[  0.6 -38.1  25.2 -38.2   4.4  28.1  44.5] = kosip
[ 23.8 -15.0  -0.7  42.6  16.3 -80.1   6.6] = Temis
[-15.0  -0.7  42.8  16.3 -80.1   6.6 -72.8] = gilos
[ 13.1  12.3  32.6  75.6   0.6 -38.1  25.0] = moza
start: [-15.0  -0.7  42.6  16.3 -80.1   6.6] : Temis, 1
start: [  0.6 -38.1  25.0] : moza, 4
has: [ 25.2 -38.2] : yes

[-43.7 -51.2 -16.3  -8.1  -9.3  35.4  82.5  -3.8 -33.2] -> moza
[ 84.3 -83.9  39.4  61.5  19.4  41.8  93.6 -50.7 -47.0] -> Ketav
[ 4.3  7.1  6.8  8.4 -1.6 -3.0  1.5 -3.9  4.7] -> gilos
[-1.4 -2.6  9.0 15.7 -3.1  2.8  5.2 -0.5  6.8] -> sos
[ 54.6   5.9  63.7 -44.9  70.7  47.8  -2.6  -8.1 -11.3] -> tuzer
[-12.8   6.8 -29.0 -15.5  -5.1   7.9 -32.0  14.6  21.5] -> gotis
[  3.6   4.6  -0.5   8.5 -39.0  21.8 -61.6 -31.4  63.2] -> didul
[ 5.9  6.9  1.4 -0.2  0.3  1.0 -1.4 -6.2  0.9] -> Temis
[-83.9  39.4  61.2  19.4  41.8 -44.9  70.7  47.5 -95.1] -> Pumi
[-56.7  20.9  26.6 -54.1 -25.9 -35.0 -36.5  -7.4 -25.5] -> bukek
[-12.5 -54.9  32.0  20.3 -33.4  48.2  36.2 -39.3 -17.8] -> mut
[-42.1 -81.8  50.6  15.3 -80.6  82.2  12.4 -48.7 -13.7] -> kosip
start: [ 61.2  19.4  41.8 -44.9  70.7  47.5] : Pumi, 2
has: [-15.5  -5.1   7.9 -32.0] : yes
start: [-83.9  39.4  61.5  19.4  41.8] : Ketav, 1
has: [ 20.9 -56.7] : no
has: [-48.7 -13.7] : yes

[ 50.5   5.3  -9.3 -46.2  -7.0 -45.8 -36.1 -40.4  68.4] : kosip
[ 42.5 -37.3   9.1  -3.7  46.9 -63.8 -34.9  -9.3  39.2] : Temis
[-34.6  10.1  -8.3  45.2  35.5 -71.8  11.9  55.4 -48.9] : mut
has: [ -7.0 -46.2] : no
has: [ 35.5 -71.8  11.9] : yes
start: [  5.3  -9.3 -46.2  -7.0 -45.8 -36.1 -40.4] : kosip, 1
start: [45.2 35.5] : mut, 3
has: [10.1 -8.3] : yes

[-17.9  20.6  96.0  33.4] = Ketav
[-17.9 -24.7 -44.2  16.9] = kosip
[-18.2 -36.1  58.3  38.2] = tuzer
[-18.3  10.6  15.1  -1.7] = bukek
[-18.0 -20.4 -54.4 -24.1] = Temis
[-18.1 -35.2   0.3  38.4] = gilos
[-18.1  23.0   0.9 -22.8] = Pumi
[-17.9 -55.9 -13.8 -42.1] = didul
[-17.8 -56.1  -4.7 -22.1] = sos
has: [ 16.9 -44.2 -24.7 -17.9] : no
has: [-18.3  10.7  15.1] : no
has: [-18.0 -55.9 -13.8] : no

[-13.1   9.9 -26.8   7.2 -18.8 -12.5   0.9  20.8  11.4  -0.4   5.2 -48.1
  28.3  31.0 -58.1   6.4 -24.9  -7.0 -25.9 -37.6 -56.4] -> gilos
[ 72.0  34.3 -77.2 -63.9 -24.5  -7.5  61.9 -54.5  75.0  -5.3 -16.2 -20.2
 -32.0  33.0 -31.7 -19.3 -48.7 -29.2   6.8  -4.0 -14.8] -> moza
[-52.7   4.2  65.9  41.8  -8.1  -2.4 -62.1  41.3 -33.5   2.4   9.3 -45.0
  46.1  -0.2 -12.3  29.2  24.3  31.4 -22.1 -25.2  -7.7] -> tuzer
[ -8.1  41.8   4.2  -2.4 -52.7  65.9   0.9  20.8  11.4  -0.4   5.2 -53.7
  28.3  31.0 -58.1   6.4 -24.9  -7.0 -25.9 -37.6 -56.4] -> sos
[ 48.3  16.5 -47.4 -42.0 -13.3  -1.6  21.0 -38.8  24.7  -3.8 -11.8  -4.5
 -23.8  11.8  -7.6 -12.7 -19.4 -18.3   7.3   0.9   3.0] -> Pumi
has: [ -0.2 -12.3] : yes
has: [ -0.4   5.2 -48.1] : yes
has: [  3.0   0.9   7.3 -18.3 -19.4] : no
has: [-29.2   6.8] : yes
has: [ 61.9 -54.5  75.0] : yes
start: [-52.7   4.2  65.9  41.8  -8.1  -2.4] : tuzer, 0

[  9.4 -15.5 -70.1  16.7  -9.7 -53.8   2.8  -7.3 -11.5  -2.5  69.8   6.7
  13.8  21.8  17.2  22.1 -27.3  32.2  22.4 -22.0  11.5 -20.5 -54.0 -45.7
  20.4 -17.4   9.7  39.7  38.0  15.8 -26.8  -7.6   5.4   7.2 -32.2  26.6
 -15.4 -54.2  21.1  -9.5 -19.3  14.5   1.9  29.2  37.1  19.2   0.4 -24.0
  27.7   8.3  -6.7  18.7   1.3  28.2 -15.0 -12.8   9.2 -10.9  23.2 -35.0
 -28.3  47.6  27.5] : bukek
[  4.1   1.0 -30.4  15.8   4.6  11.0   1.2   3.0  -5.4  11.9   9.6  -9.1
  -5.1  14.0   2.8  13.4  -3.5  15.2   1.4 -28.1   7.9 -13.4 -22.5 -22.2
   6.4  22.2   4.2  -1.0   7.5   2.8  -1.1   7.1   4.3 -11.7 -18.9   6.4
  -9.2 -10.4  -3.1  -0.4   5.9   2.6   5.1  13.5  11.2   8.0  10.2  -4.3
   7.9  -4.7 -10.2 -15.4  -3.1  11.6  10.4 -33.3  38.1  37.1 -18.3   8.1
  -3.8  -0.3  -0.8] : Pumi
[  3.4  -2.6  -2.0  -8.3  -5.9   5.2   1.4  -5.0   3.4 -18.5  -2.5   4.6
   0.1  -6.7  -2.9  -3.6  -2.6   1.0  -2.0  18.3  -1.4   2.7  -0.4   0.7
 -11.9   0.1   2.4   9.5  -4.4  -4.6   7.2 -15.8   4.0   1.9   5.3  -7.7
   9.1 -14.7   2.3   3.5  -6.1  -7.2   9.9  -7.8  -7.5 -13.3   3.1  -1.5
   0.0   8.6  -6.3   1.8  13.3   0.2  -6.4   5.0   1.2 -12.2  -2.6 -11.3
   4.8   0.8  -0.9] : Temis
[  8.7  -5.9 -24.2  10.4  -4.3  -4.1   4.5   2.9  -7.4  -2.0  16.6   1.0
   5.1  20.1   6.8   5.5  -5.5  20.7  14.7  -3.4  14.4 -12.5 -10.3 -23.5
   7.4  -8.7   8.0   5.1  41.1   7.5 -12.6  -4.3  -1.6   3.5 -13.8   0.7
  -9.9 -26.2   0.2   3.7  -0.8  10.2  13.2  19.0   0.7  10.4  -5.0   2.3
  17.0  -4.9  -2.1   4.1   2.6  32.5  -2.6 -20.7  29.0  12.2 -19.9  -2.1
  -8.8  11.1   7.8] : gilos
[-10.7   9.6  66.0 -24.0   9.9  37.2   9.7   8.9  11.3   7.0 -42.2   5.0
   0.2 -13.9  -8.7 -19.7  10.3 -32.2 -10.5  16.6  -5.4  11.1  62.0  46.0
  -6.3  11.0  -7.1 -19.5 -30.1  -8.7  10.9   8.9  -3.2   0.3  32.1  -3.8
   6.9  18.4 -13.3  -5.6  -0.5   5.2 -33.7 -18.2 -21.7 -13.7  -8.0  10.5
 -25.6 -16.7   8.5   1.9  -9.2 -62.7  -8.4  36.2 -88.3 -39.3  48.5  30.4
  26.2 -29.3 -21.6] : didul
[  7.6   0.8  -1.4 -12.3   7.0  46.5  -2.2  -0.6   1.5 -24.6 -34.5  -0.6
 -10.6  -5.4 -16.7 -12.1  10.5   5.5 -17.4  17.3  -2.2   6.9   4.0  -3.4
 -17.9  16.1  -4.5   4.1  -5.9 -14.6  14.2  -5.0   2.5 -13.5   7.1 -41.5
   6.0  25.1 -15.8  24.7  21.3 -20.4  20.7  -0.8 -23.0 -10.3   2.3  -1.6
 -10.8  -4.3  -4.3 -11.9  15.9  27.0 -10.9  23.2 -12.8 -15.0   9.2 -11.2
  21.4 -25.8 -14.3] : moza
[  1.9  -6.3 -41.1  22.8  -4.4 -27.5  -1.7  -6.0  -4.1  10.8  38.8  -9.8
   5.3   9.6   1.1  15.3 -16.0  15.8  19.5 -31.4   3.9 -13.3 -26.7 -19.0
  12.0  -6.6   3.0   8.1  18.1   6.3  -8.6   1.0   8.3   7.7 -27.2  31.7
 -14.3 -29.2  14.5  -6.7  -6.7   6.6   5.1  16.8  26.6  16.2   4.9  81.4
  15.6   8.3  -4.9   6.6 -10.8  10.0  11.1 -38.2  48.0  38.7 -35.8  -5.9
 -21.0  26.2  12.5] : gotis
[  3.6  -0.4 -56.9  14.2   9.1  -1.4 -10.8 -13.0 -10.1  12.4  13.0 -36.3
 -31.9  25.5  -8.6  32.6 -11.7  27.7  -3.5 -28.1   2.4 -11.3 -43.6 -43.6
  -7.4  47.3   0.8 -13.9  14.6  -0.9   9.4  19.4  15.6 -38.4 -31.4 -24.7
  -2.5   1.3   2.1  17.6  10.5 -20.6  33.7  18.4  13.8   1.7  20.2  -9.9
  12.5  21.1 -12.2 -19.5   2.7  64.7  11.9 -23.3  35.3  74.9 -37.2 -18.2
   3.6 -14.0 -13.0] : Ketav
start: [ 23.2 -12.8 -15.0   9.2 -11.2  21.4] : moza, 55
has: [-24.0  27.7] : yes
has: [ -4.3  -1.6   3.5 -13.8   0.7] : yes
start: [20.7 14.7 -3.4] : gilos, 17
start: [-10.9  23.2 -12.8 -15.0   9.2] : moza, 54
has: [2.6 5.1] : yes
has: [  9.6   1.1  15.3 -16.1  15.8] : no

[ 29.7   0.0   0.0   7.1  15.7 -12.9 -10.6  14.5   0.0] : Temis
[  0.0 -34.6  33.8  -9.8  28.3   9.0 -80.8  55.3 -54.8] : kosip
[-12.9 -10.7   0.0   0.0  20.4   9.0  -3.5  15.0   0.4] : didul
[-15.8  -3.5   0.0   9.0   0.4  20.4   0.0 -17.0  15.0] : sos
start: [ -3.5   0.0   9.0   0.4  20.4   0.0 -17.0  15.0] : sos, 1
has: [  0.0 -34.6] : yes
start: [-12.9 -10.6] : Temis, 5

[-8.1 10.8 90.1 27.8] -> moza
[ 3.6 -0.3 68.8 78.9] -> didul
[87.9 34.2 -0.8  7.5] -> Ketav
has: [10.8 90.0 27.8] : no
start: [-8.1 10.8 90.1] : moza, 0

[-15.5 -23.1 -23.5  19.9  28.3 -24.0   0.8  41.8  54.1  -0.2  18.3  14.2
 -40.7  18.0  23.8  -0.7 -18.5 -21.4  38.7 -28.4 -10.2  18.0  -1.5] : bukek
[ 19.9  28.3 -24.1  19.9  28.3 -24.0   0.8  41.8  54.1  -0.2  18.3  14.2
 -40.7  18.0  23.8  -0.7  -3.1 -48.3  32.5 -17.8 -17.2  25.8 -28.9] : gilos
[-15.5 -23.1 -23.5  19.9  28.3 -24.0   0.8  41.8  54.1  -0.2  18.3  14.2
 -40.7  18.0  23.8  -0.7 -18.5 -21.4  38.7 -28.4 -10.2   1.8  -2.9] : moza
which: [-15.5 -23.1 -23.5  19.9  28.3 -24.0   0.8  41.8  54.1  -0.2  18.3  14.2
 -40.7  18.0  23.8  -0.7 -18.5 -21.4  38.7 -28.4 -10.2   1.8  -2.9] : moza
has: [-23.1 -23.5] : yes
has: [-17.7 -17.2] : no
has: [14.2 18.3 -0.2] : no
has: [-24.0   0.8  41.8  54.1  -0.2] : yes
which: [ 19.9  28.3 -24.1  19.9  28.3 -24.0   0.8  41.8  54.1  -0.2  18.3  14.2
 -40.7  18.0  23.8  -0.7  -3.1 -48.3  32.5 -17.8 -17.2  25.8 -28.9] : gilos

[ 21.7  29.8  89.4  80.0 -55.5  11.8  -3.7  23.4  -9.2 -14.3 -72.3  22.6
 -66.8  11.3  -4.2] = Pumi
[ 31.8  46.0 -19.9  82.2  -5.4  53.0 -29.2  44.9  86.8 -38.2 -46.5  80.8
 -32.3  17.7  18.4] = gotis
[-15.6  89.4  29.8  -9.2  23.4 -14.3 -55.5  -3.7  11.8  80.0 -91.8   7.4
  59.8   8.7  -0.1] = kosip
[-16.9 -11.0  15.9 -69.0  28.6 -12.7 -43.0  19.0  38.4  64.0 -51.9  13.1
  62.9  -0.3  -4.4] = tuzer
has: [-10.9  15.9] : no
start: [-43.0  19.0  38.4  64.0 -51.9] : tuzer, 6
has: [ 80.0 -55.5] : yes
start: [ 89.4  29.8  -9.2  23.4 -14.3 -55.5  -3.7  11.8  80.0] : kosip, 1
has: [-5.4 53.0] : yes

[-21.9  -3.0  26.8 -29.1 -53.6] : kosip
[-85.2  50.8 -17.1  42.3  25.6] : Temis
[ 34.5 -27.0 -16.8 -13.8  18.3] : bukek
[ 43.4 -46.2   6.8 -20.6 -26.0] : Ketav
[-31.1  14.6  -1.5 -21.9  -2.7] : gotis
[ 67.5 -42.4  13.3 -12.8 -15.8] : tuzer
has: [-46.3   6.8 -20.6] : no
start: [-21.9  -2.7] : gotis, 3
has: [-15.8 -12.8  13.3 -42.4  67.5] : no

[-65.1 -22.6  29.8  33.8  35.6  -6.1] = didul
[-54.8 -18.9  26.3  34.2  -4.0  28.5] = Pumi
[-68.8 -22.7  30.5  36.8  35.5  -8.6] = sos
[-57.7 -20.5  26.3  28.5  34.2  -4.0] = gilos
has: [-22.6  29.8  33.8] : yes
has: [26.2 34.2] : no
has: [-65.1 -22.6  29.8  33.8  35.6] : yes
has: [35.6 -6.1] : yes
start: [26.3 28.5 34.2 -4.0] : gilos, 2
has: [36.8 30.5] : no
has: [33.8 29.8] : no

